Each name stands for a flat space through zero: a line, a plane or more. A row that begins with a name and a colon came from that space; any other row is followed by the name of the space it lies nearest, among the names in its block.
febi_ber: [ -2  19 -34 -16  17  28   0 -44 -17 -27  -5  27   0 -29  30 -27   8  22
  13   8  12  10  -9 -21 -30   4 -19  13]
ziz_kaz: [ 12  20 -12  14 -10  14   1  -9 -23  37  25  -6  20  -9  -9  37  21  -7
  38 -24 -14  -2   8  -7   4  19  -6 -14]
ziz_kaz: [ 10 -16 -11 -11  13 -15  11  -7  15  22  39 -10  24  -8   9  36  15 -30
  13 -22 -31  17 -20 -14  39 -30 -17  -8]
suzod_gilir: [ -1  29   1   0   3   0 -30 -37 -20 -32  -3  25 -19  -5  53  37   9 -16
  10  32   3 -18 -10 -57  -7   7 -12  13]
febi_ber: [ 19  23   1   3  -9 -16   8 -12 -11  -6   2  11  29 -26 -12  21  22  12
  11 -28 -23 -31   1 -19 -28 -28   3 -10]
pip_von: [ 28  24 -11   6 -33 -22   2  15 -36  24   4  -9  64  -9 -23  37  21  24
  32 -31  -7 -37  30 -19 -42 -27  -6 -33]
ziz_kaz: [-25 -27   0  -9  15  -9 -20  64  20   4 -14 -10   4  17   7 -53 -17   3
 -10  16 -17   6  -3  -1  26   8  12  -3]
ziz_kaz: [  8  -3 -44  -2   1  56  15 -47 -37  29  21  -5 -10   8   8  20  -3  -4
  40  10  37  55   9  25   9  39 -42  11]
pip_von: [ 15  19 -19   1  -9   7   3 -19 -25  13  13   3  25 -13   1  26  17   7
  28 -14  -1  -5   8 -14 -17  -3 -15 -10]
pip_von: [ -5 -22   2   2 -21  -5  -7  37  -7  21 -11 -29   4  41 -11  -5 -25   6
  -7  22  42  11  29  25  -2  10  -4 -13]
pip_von: [ 14  17  -9  -6  -1   2  12 -52  -8 -16  10  12   3 -20  12  24  13   2
   0  -8  15  -2  -5 -13 -25 -20 -14   3]
suzod_gilir: [  0 -13   5 -16  -1 -28  -8  26   4 -33 -30   5   9   9   8 -21 -16  16
 -21  20   3 -15   4 -11 -17 -34  -1   2]
febi_ber: [ -4  11  21   4 -11 -36 -31  22   2  -8  -3  -3  10  11  24  25   3 -11
  -8  15  -3 -35   4 -43  -4 -13  10 -15]
suzod_gilir: [-1 -2 -7 -2 -4  1  0 -2 -1 11  8 -9  8  4  3  3 -1  0  1  0 15  6  6  1
 -3  0 -5 -8]
febi_ber: [ 21  -6 -14  10 -14  19  36 -18 -12  48  30 -22  17   0 -41  34   9  -4
  25 -36   7  26  12  44   9   4 -14 -11]
suzod_gilir: [ -8  -4 -21  -9  15  19  -3  -2  -3   3   5   5  -1  -5  14 -20   0   1
  13   5  -5  19  -7  -4  11  13 -11   6]
pip_von: [ -7  33   9  15 -15  -2 -16  -3  -5   8   2  -1  10 -10   0  -4  13  13
  -2 -10  17 -31  14 -17 -35  16  21 -20]
febi_ber: [-22 -11  38   9   9 -27 -29  49  31  -9 -11  -2 -24  19  11  -9 -10 -25
 -24  18 -32 -20 -14 -16  38  10  31   3]
pip_von: [-11   1 -24   1   7  43  -7 -29 -16  19  16  -4 -24  11  23   2  -5 -11
  20  21  34  38   2   7  14  47 -20   9]
suzod_gilir: [ 17  -4  12   9 -27 -12  20  14  -9  10 -13 -14  15  10 -44  10  -7  18
  -6 -15  15 -12  24  35 -24 -15   6 -11]
pip_von: [  2 -20 -41 -28  24  20  15 -25  -2  -3  14   5   9 -10  22 -17  -2   1
  13   5   4  43 -15   1  13 -14 -35  12]
febi_ber: [  6  -4  19   0 -18 -19  18  -6  13 -17 -17  -7   0   3 -26 -14 -12  21
 -39  -6  37 -13  14  28 -39 -28  13  -6]
febi_ber: [ 17   4 -21  -9  26  23  33  -5 -11 -26 -21  39   9 -48 -33 -41  15  31
  26 -35 -72   1 -21  16  -6 -12  -2  28]
ziz_kaz: [ 15   4  14   8   3   5  13   1 -13 -30 -30  27 -20 -11 -25   4   0   7
   8  -4 -44 -14  -8  13   2  -1   6  28]
suzod_gilir: [ 21  29  12   4   6 -19   2 -35  -5 -25  10  29   5 -34  12  52  31 -17
  13 -21 -53 -33 -24 -44   0 -29   0   9]
febi_ber: [ -3   7  17  19 -10  -6  -4  -4  13  41  37 -23   0   8  -4  42  13 -33
   3 -18   1  -2   0  -2  25  15  12 -19]
ziz_kaz: [ -5  -8 -22  -1   3  34 -16  44 -44 -12 -49  16 -13  20  -4 -40 -24  29
  34  38 -12  11  18  13   1  44 -13  24]
ziz_kaz: [  2  -5 -15  -8   1   8  -2  -4 -13  -2  -3   0   2   7  11   2  -6   3
  10  13  11  13   4  -2  -1   1 -17   4]
suzod_gilir: [  2  -1  49  22 -20 -19   3  28   9 -19 -36   0 -30  18 -39  -1 -17   5
 -31   5  -2 -30  12  31 -10   3  34   9]
ziz_kaz: [  1  21  13  19 -10  23  15 -42   0   0   2   4 -29 -10 -19   3   4   4
 -11 -11  29  -2   5  27 -23  25  15   5]
suzod_gilir: [ -3 -23 -39 -33  34   4   8  20   5 -16  -7  15  28 -22  13 -55  -1  20
  13  -4 -39  22 -20 -10  11 -27 -20  10]
ziz_kaz: [-14   3  29  -2  -6 -43 -17  25  33 -17  -9  -6   9   0   7 -21  -2   5
 -43   0   8 -36   0 -21 -20 -28  30 -19]
pip_von: [ -7 -14 -11 -16 -10 -12   0  12   7   1  -7 -19  21  14   4 -32 -16  23
 -23  11  52   6  19   9 -30 -20  -6 -18]
febi_ber: [ 15 -28  13   9   4  -6  25  56   3  16 -12  -2   6   4 -58  -1  -3  -3
  18 -29 -75   3  -6  41  44  -5  11  12]
pip_von: [-15 -12 -31 -12  11  26  -6   3  -4  17   9  -9   4   8  18 -32  -9   6
  11  13  24  33   3   5   8  22 -16  -3]
suzod_gilir: [ -3 -20  -5 -15  15  -9   8  28  15 -13 -13   5  11  -7  -9 -39  -6  13
  -9  -6 -27   4 -10   8   8 -21   3   6]
[  5  -7 -71 -23  18  32   3  11 -31  40  25  -4  56 -16  14 -19  14  17
  62 -15 -21  38   2 -15  12   7 -42 -12]	pip_von
[ 20 -14 -22  -9   2  28  21 -61 -25  -3  15   3 -26  14  16  54  -8 -24
  19  21  28  48  -5  17  21   2 -47  26]	pip_von
[ -9 -11   2  -4  -1  -1  -9   8   3  -5  -8  -7 -11  18  12 -10 -15  -1
 -13  23  25   8   5   3   2   5  -2   2]	febi_ber
[  7  32 -20  -6   5  -4 -23 -15 -26 -12   6  23  27 -24  38  23  25   3
  33   0 -27 -25  -6 -64 -15  -8 -14  -5]	febi_ber
[ -4   4 -27 -17  11   0 -39  18 -33 -22 -17  19  12   8  54   2  -3   2
  32  42 -16  -4  -1 -59   5   4 -28   8]	febi_ber
[ -9  -3  11   2   1 -12 -22  59  -6 -18 -39  10   2   9  -6 -37 -12  19
   0  16 -30 -26   7  -8  -3   7  18   4]	ziz_kaz
[  8  35  -4  12   7  11   9 -41   2  18  36  12  13 -42  -3  25  39  -9
  22 -45 -31 -13 -16 -20  -3   5   8  -9]	febi_ber
[-13  -7  -9 -18  -7 -14 -19   2   3 -16 -11 -10   7  19  34 -22 -18  14
 -26  34  58   1  14 -17 -29 -15 -10 -12]	ziz_kaz
[  1  20  52  23 -18 -32 -14 -11  15 -15  -1   1 -27   9   2  50   5 -27
 -29   5   3 -41  -2 -18  -3  -4  28  -3]	suzod_gilir
[ -2  17  18  12 -22 -26 -23  -5   3  23  26 -21  13  15  20  52  10 -23
  -6   3  28 -22  12 -33  -4  -3   6 -29]	febi_ber
[-25  -5   8  -9  17   4 -16   0  21 -36 -22  13 -34   3  26 -50 -17   6
 -33  31  18   3 -11  -5  -5  10  12  16]	febi_ber
[ -7   9   6  11  -5 -15 -25  60  -5  25  -2  -7  30   1  -9  -7  11   4
  21 -13 -42 -30   9 -23   9  13  20 -21]	ziz_kaz
[ -7  28  -7  10 -25 -13 -30  17 -13  40  21 -23  43   5  15  15  15   7
  14  -7  30 -27  28 -37 -29  11   7 -45]	ziz_kaz
[ -1  20 -20  -9  -6   1  -1 -27  -5  -1   9   0  27 -19  15 -14  11  23
  -3  -9  35  -8   9 -18 -45 -13  -6 -19]	pip_von
[-12  20   3  -2  21  25  26 -61  32 -33  -2  25 -30 -48  -9 -60  10  22
 -37 -25  16   2 -22  22 -38   2  24  15]	febi_ber
[  2  13   3  -6   2 -23 -13 -25   9  -5  25   1  12  -9  35  37  16 -22
  -4  -1   0 -14 -12 -46   1 -25  -6 -11]	suzod_gilir
[  9   4  11   7   4  -5  12  -6   8   4  11   5   0 -14 -16  19  13 -12
   4 -24 -33  -6 -13   3  15  -8   8   3]	ziz_kaz
[ 32  21 -51 -17  -6  -2  14 -16 -39  19  22   6  80 -38  -1  23  34  28
  53 -41 -24  -9   9 -34 -35 -41 -34 -24]	pip_von

Rows lie near named flat spaces through zero. A row that begins with a name and a colon came from that space; any other row is followed by the name of its block's space that it lies nearest.
tuno-pogav: [-40 -13   0  -1 -21  -2 -27  -1 -58  28  27 -35 -14  20  64  17  -4   6
  14 -10  -1  17  -1  50  -2 -25  59  -4]
kul-ves: [ -9   1   9 -38  24  65  -2 -13  29 -10  -8  -3 -21 -25  28  -3 -23 -62
  47   0  33 -52  82   6  14   5  10 -15]
zik-bubo: [-34  21   1  26  -3 -22   8  -7  -5  26   5 -16  12  30  19  10  29  12
 -12 -10 -26   1 -14  20  16  -5  26   0]
zik-bubo: [ -4  -9 -35 -46  11 -19  -7   4  -7 -35  13 -53 -12 -20 -26  17  -7 -25
   2  59  41  17  -2 -35 -38  -5 -25 -29]
zik-bubo: [ -9  21  22  30 -23 -13 -15   2  -3 -23   5  14   4 -24 -21 -36  23  32
 -16 -20 -61   5 -34  46  19 -23  10  33]
fezad-napi: [-18  14 -35 -35  -5   9  -7  33 -22   3  27 -14 -23 -73 -18   7  -8  11
  36  40  30  44  27  15  -2 -20  21 -12]
tosu-pezom: [  1 -18 -31 -37  13 -14   0  -4 -13 -10   0 -51  -4   5   1  19 -15 -26
   4  46  46  18   3 -31 -41   9 -13 -33]
kul-ves: [ 22   8  11  12 -19   9  11   1  -3   2   5  37  21   4  -5 -10   4  31
 -24 -15 -15  18 -22   9   8   6   0   8]
zik-bubo: [ 42 -15   7 -26   1  41   8 -16  14 -11 -31  13   4  -9  17 -25 -37 -26
  26  -4  27  -4  35  -1 -15  26  -9 -15]
kul-ves: [-14  -4  -6 -15  12  40  -5  26  -4  32  18  25 -30 -37  14  20 -18  -7
  41  -5  33 -10  57   3  23 -10  22   4]
tosu-pezom: [  3  12  16  23  11  14  16 -29  14   5 -35 -12  30  21  15 -32   7 -14
 -24  -7 -25 -11  -6  25  -6  24  14   2]
fezad-napi: [ 76  39  -3 -51 -58  -6  48 -13  42 -73  32  65  51  17 -55  10  20  42
 -41   9   8  36 -43 -55   9  17 -76 -44]
kul-ves: [ 10   5  12 -14  -8  35  -5 -13   2 -20 -14  -2   2 -27  13 -35 -14 -15
  17  -3  -6  -2  21  38  -1   3  15  -1]
fel-pabo: [ -6   6   3  -3  -7  -9  -3  -8   8  -1 -12 -11  -8   1  13  -9   0  -9
  32 -11  -8  -6  16  14   8  -4   5  -6]
zik-bubo: [-31  37 -24  25 -16 -86  11  10  21  30 -24 -25 -13   0 -16   1  34  25
  68 -13 -34  27   3   8  26 -12   1 -10]
tosu-pezom: [  8 -18 -39 -13  -8 -48  13   2 -27  42 -15 -38   3  38  25  29 -14   9
  30  18  40  53  -5 -25 -33  18   3 -39]
tosu-pezom: [-60   8  -6 -21  -9  18  -2   8 -34  40  77  -4 -11  47  61  83  20   0
  -9  -6  31 -16  20  -1  33 -27  46 -23]
fel-pabo: [-12 -21 -24  -2  20 -20   5   2 -23  29   6 -34   3  38  14  39  -2  -8
 -21  26  34  12 -12 -34 -28  11   2 -17]
tosu-pezom: [ 54 -21  16  38 -22 -36   3  -5   7  14 -52  36  10  21  -5 -38 -18  33
  20 -45 -29  23 -28   0  -7  21 -23  18]
tosu-pezom: [ 10 -25 -17 -20  21  -2  -4 -10  -7  -6 -24 -43  -3   2   5  -4 -24 -32
   6  31  32   6   8 -17 -41  17  -9 -18]
fezad-napi: [-28   0  -2  34  30 -42  -9   4  16  -1 -15 -28 -10   4 -31  -1  23 -10
 -13   7 -26 -26 -19 -17  -2  -8 -16  22]
tuno-pogav: [-39  18 -20  -4 -12 -35  -8   9 -13  17   5 -37 -20 -15  11   7  13   6
  49   5  -7  22  14  26  10 -22  27 -11]
fel-pabo: [-10   8 -18 -20  14  -8  -6  14  15 -25   7 -16 -18 -43 -39   2   3 -14
  14  31  12  -4  13 -18  -3 -11 -20  -3]
fel-pabo: [ -4   1 -24  -2  23 -10   2  36   9   6  12  12 -18 -44 -51  17   2   9
   2  27  20   7   6 -36   1  -6 -21  10]
tuno-pogav: [ 12   1 -12 -45 -20  26   4   4  -9  -4  19  10  -8 -17  18  13 -20  -2
  35   7  37  20  32   2   2  -2   7 -28]
fezad-napi: [ 26  -8  25  -4 -20  17  11 -29   5  -2  -3  24  21  57  40   4  -6  -4
 -11 -34  -1 -16  -3  -2   6  16  -4 -14]
fezad-napi: [-39  14 -14  32  21 -30 -14  15  -1  23 -33 -41 -21 -50 -17 -33   9  -2
  39  10 -30  11  13  39   1 -12  28  22]
kul-ves: [ 22 -17  22 -24 -41 -38 -19 -46   1 -69  -2 -32   7  65  23  -8   0 -18
  -5 -17 -20 -16 -40  -6 -21  -7 -35 -23]
fezad-napi: [ -7  25 -14 -14 -24 -42  -4  15  14 -31  19   0 -13 -32 -43   2  21  22
  25   9 -16  18 -11  -7  16 -25 -23  -5]
tuno-pogav: [ 47  -4  24 -40 -34  38 -17   2  10 -82  32  52  -4 -42 -36 -21 -15   9
 -14  -5  -3  -8 -11  -4   6 -18 -40   9]
fezad-napi: [-38  -4  -1 -37 -47  -4 -41  14 -38   8  43  -9 -55 -17  59  25 -14   4
  95 -31   9   7  47  48  33 -51  45 -14]
kul-ves: [ 14   2  10   9   3  56   9  16  -9  28   8  51   8 -28   7  -8 -14  19
 -12 -12   8   8  18  20  15   9  25  18]
tosu-pezom: [ 15 -29  10  -6  -4   4 -16   0  -8  -9   5  13 -14  14  10   8 -18  -6
   3 -14  11 -15  -1 -15  -6  -4 -14   6]
zik-bubo: [-23  22   3  23  13 -19  23  -3  28  18  13  11  14  45  -7  34  38   4
 -30 -11 -13 -30 -10 -31  28   3 -11  -1]
fel-pabo: [  3   1  -8  -5  10  13  15  -6  -7   5   3 -10  21  13   3   8   1  -4
 -34  22  15  11 -10  -9 -16  15   4 -12]
fezad-napi: [ -4   1   5 -15 -23  -5  -8  -4  -4  -6  17   4 -10  13  20  14   0   2
  24 -17   1  -3   8   5  14 -14   3 -11]
kul-ves: [ -3  41 -15  -4 -29 -75  20  -6  40 -25  -3  -9   6  16 -36   7  40  19
  28  -3 -28  13 -19 -23  21  -9 -39 -24]
tosu-pezom: [  2   6 -26   3   1 -32  26 -15  -9  34 -31 -42  25  35  21   2   2   2
   6  19  13  42  -9  -2 -27  28  12 -33]
fel-pabo: [-13  20 -10 -17 -11   3   4  17  -1 -11  41  14  -2 -19 -20  24  17  17
 -10  14   6   9  -3  -8  17 -18  -2  -5]
fel-pabo: [ 31  39   7   5  13  60  53 -34  31  12 -54   7  59 -10  11 -56  -2 -13
 -21  10  -7  17  22  38  -7  55  23 -18]
tuno-pogav: [  4   8 -28 -29 -17 -21  14  13  -7   7  26   1   0   6  -6  37   4  17
  12  18  32  33  -1 -30  -1  -2 -12 -30]
kul-ves: [ 13  16  11 -31 -35 -17   4 -22  32 -41   6   9  -3  24   7   5   8  -9
  37 -23  -7 -18  11 -11  22  -8 -30 -27]
tuno-pogav: [ 15  -2   2   7 -47 -70  -6 -12  -6 -11  -6  -6   2  46   8   1  11  30
  23 -29 -28  25 -40  -1   0 -10 -19 -12]
fel-pabo: [ -9  28  13  -9 -26  -1   2 -23  19  -9 -18  -9  -2   0  29 -25   7 -11
  55 -27 -25  -8  31  43  25  -6  18 -15]
kul-ves: [ 11  19  -9  16 -36 -64  24  22  12  18  36  55  10  44 -30  51  36  64
 -11 -27 -11  23 -43 -52  35 -10 -37  -6]
zik-bubo: [ 12  -8   7   8   8   6   1  14  15   1  10  39  -7  -2 -21  13  -1   7
  -9 -13   5 -20   1 -31  14  -1 -24  15]
tuno-pogav: [-45  12 -34  18  19 -48  12  19 -15  44  18 -35   1  18 -10  43  30  16
 -17  28   8  22 -19 -22  -2  -6  13  -8]
tosu-pezom: [  9 -12  -4  -6   9   2 -13  13   3 -13  -9   2 -19 -37 -24 -14 -15  -6
  18   9   7  -1  10  -6  -8  -5 -13  11]
tuno-pogav: [ 60 -16  23   7  14  32  24 -26  39  -5 -50  38  25  27   2 -28 -25 -21
  -9 -23   8 -26  12 -27 -10  45 -34  -1]
tuno-pogav: [ -3 -18 -18 -59  -8  67  -5  27 -58  -1  94  22   0 -11  18  67 -18  12
 -55  42  73  25   0 -21 -11 -16  20 -20]
zik-bubo: [-11  38  17  12 -11   4  22 -40  19  -8 -23 -22  37  31  26 -29  27 -10
 -13 -12 -40  -7  -6  42  10  14  21 -14]
zik-bubo: [-10  -7 -31   1   2 -53  -3  31   0  34  -4  -5 -33 -13 -17  27  -3  15
  60   2  20  22  16 -30   5 -10 -12  -6]
fel-pabo: [ -8  61   2  -5 -30  25  50 -29  18  37 -13   8  41  23  52  -9  22  10
  28 -22 -13  25  35  52  36  23  48 -40]
fezad-napi: [-42 -15   8   3  -9 -28 -38   7 -15   4  22 -19 -44  13  27  24   4  -9
  42 -27 -12 -30  13  11  21 -39  14  11]
[  1 -40  11  -2   9  27 -31  -8 -41  -6  -4 -27  -7   0  31 -16 -30 -20
 -18   7   9  -3  -8  26 -35  -1  23  13]	kul-ves
[  9  24  -1 -12 -15 -19   0 -13  22 -47 -17 -20   6 -28 -29 -37  10  -4
  14  12 -26  10  -9  17  -5  -4 -18  -7]	zik-bubo
[  5  -4 -19  -5  19 -17  26   5  29  41 -15  10  -8  32   6  39  -4 -14
  38  -7  38 -13  37 -55  11  21 -22 -24]	zik-bubo
[ 18  23  16 -11  -6  11  21 -32  41 -36 -19   3  25  17  -3 -22  11 -20
  -7  -6 -16 -22   4  -1   7  17 -22 -16]	kul-ves
[-43  -3 -10   2  14  12 -18  27 -42   2  65 -11  -5 -13 -12  39  19  15
 -66  34   8   4 -31  -2  -3 -29  23  18]	tuno-pogav
[ 54 -18   7 -29 -33   9  11 -15  -1 -12   0  33  14  37  22   8 -24   8
   6 -19  25  15  -4 -23  -9  18 -25 -26]	tuno-pogav
[ -2  -4  31 -19 -55 -19 -14 -30   2 -16  27  16 -12  79  65  31   6  -2
  39 -65 -14 -34   6   4  36 -22  -4 -23]	fezad-napi
[  1  -4   1   4  -7  19 -13  12 -20  16 -12   5 -13 -43  11 -28 -20  10
  32  -6  -4  23  19  43   0  -5  31  13]	fezad-napi
[-39  33 -12 -36 -38 -14   5  -4 -16  -5  62 -17   1  28  31  51  31  12
   7   4   7  13   0   9  27 -29  22 -38]	fel-pabo
[ -5  42 -12 -19 -38 -36   7   6  27 -18   0   4 -13 -36 -21 -12  18  19
  70  -9 -20  24  20  18  32 -20  -8 -18]	kul-ves
[-29  13  -7  10  27  -2  26 -33  11  37 -32 -52  22  54  46   8  12 -38
   0   7   6 -16  21   6  -8  28  27 -28]	fezad-napi
[ 10 -39   9  21   2  14 -20   6 -51  15   8   3   7  13  18  -2 -19  18
 -50   0   1  18 -39  13 -29   1  20  24]	kul-ves
[  5 -19  24 -21  10  39 -21 -14   6 -52  22   4  -7   4   0   2  -9 -34
 -34   3   6 -51   0 -13  -5  -9 -20   9]	tosu-pezom
[ 17  -8  38  36 -11 -18 -18 -25  16 -27 -42   4   2  15   2 -53   0  -3
   4 -43 -58 -27 -23  30   2   0 -11  30]	tuno-pogav
[ 13  19   4 -21 -43   3   6  -9  -1  -5   1  14   3  -4  25 -13  -4  16
  45 -22  -7  26  16  33  17  -5  14 -21]	fezad-napi
[ 10   3   2 -39 -46   1 -11   8 -10 -25  42  26 -17  -6  10  21  -5  19
  32 -15  11  13   7   2  20 -26  -6 -16]	fezad-napi
[  6  46   4 -14 -15  38  21   6  22 -23  21  39  18 -48 -29 -17  18  19
 -12   7 -13  10  10  21  29  -4   3   0]	fel-pabo
[ -9   5  20  45 -16 -39 -27   6   6   0 -36   3 -23 -31 -12 -52   6  20
  49 -41 -65  -1  -7  51  20 -22  10  40]	fezad-napi
[ -2  48 -17  -7 -11 -27  41 -25  33  -1 -27 -27  33  17  -2 -12  28  -2
  15  13 -13  23   3   6   4  21  -2 -39]	fezad-napi
[ -2  -8  13   5  -5  -2  -5 -12   0   3  -1   1  -1  31  24   7   0  -7
   2 -21  -6 -19   1   1   6  -1   2   0]	fezad-napi
[ 19  -8  -9 -18 -10   5  13  -2  -6  11   7  11   9  24  15  22 -11   4
   0   2  29  15   3 -21  -7  13  -6 -22]	tuno-pogav
[ 26  12   4   5  57  53  28   4  63 -15 -35  34  11 -51 -59 -29  -6 -34
 -22  22  12 -42  35 -36   2  34 -37  17]	tuno-pogav
[ -9 -11 -26 -21  16 -20  -1  14  -3   0  16 -21 -14   1 -17  35  -1 -11
   1  31  35   3   2 -43 -15  -3 -20 -16]	zik-bubo
[ -4  29 -22 -12  -1 -20  24 -10   9 -12  -4 -32  26   1 -18  -2  21   1
 -17  35   1  28 -16  -5 -14  11  -5 -26]	tosu-pezom
[-17   1  21  11  22  42  -6 -11   6   0  -6  -3   0  -6  17 -15  -1 -27
 -14  -7 -10 -38  20  24   8   2  22  16]	tosu-pezom
[ 19  -5  12 -32 -21  39  -9  -9  -3 -18  -1  13 -10 -21  27 -18 -27 -12
  39 -13  13   0  35  27   4  -3  11 -11]	tuno-pogav
[-20  13 -14  23  52 -38  18 -31  32 -19 -50 -80  29  23 -33 -22  28 -44
 -49  49 -18 -20 -29 -22 -41  28 -23  -7]	kul-ves
[ 11  11  11  12  16  37   9 -20   5 -14 -36 -15  28 -25  -4 -54  -5 -15
 -30  16 -20   4  -3  39 -20  22  17  10]	kul-ves
[ -7  -3  -6  35  38 -29  -4  17  18 -12 -13  -8  -1 -23 -66 -11  17   2
 -43  25 -20 -14 -34 -32 -13   0 -32  33]	fezad-napi
[-14  -3 -24 -25  27  38  15   2 -18  28   9 -26   8  -4  23  24 -13 -23
 -12  40  50  12  28  -6 -20  17  27 -25]	fezad-napi
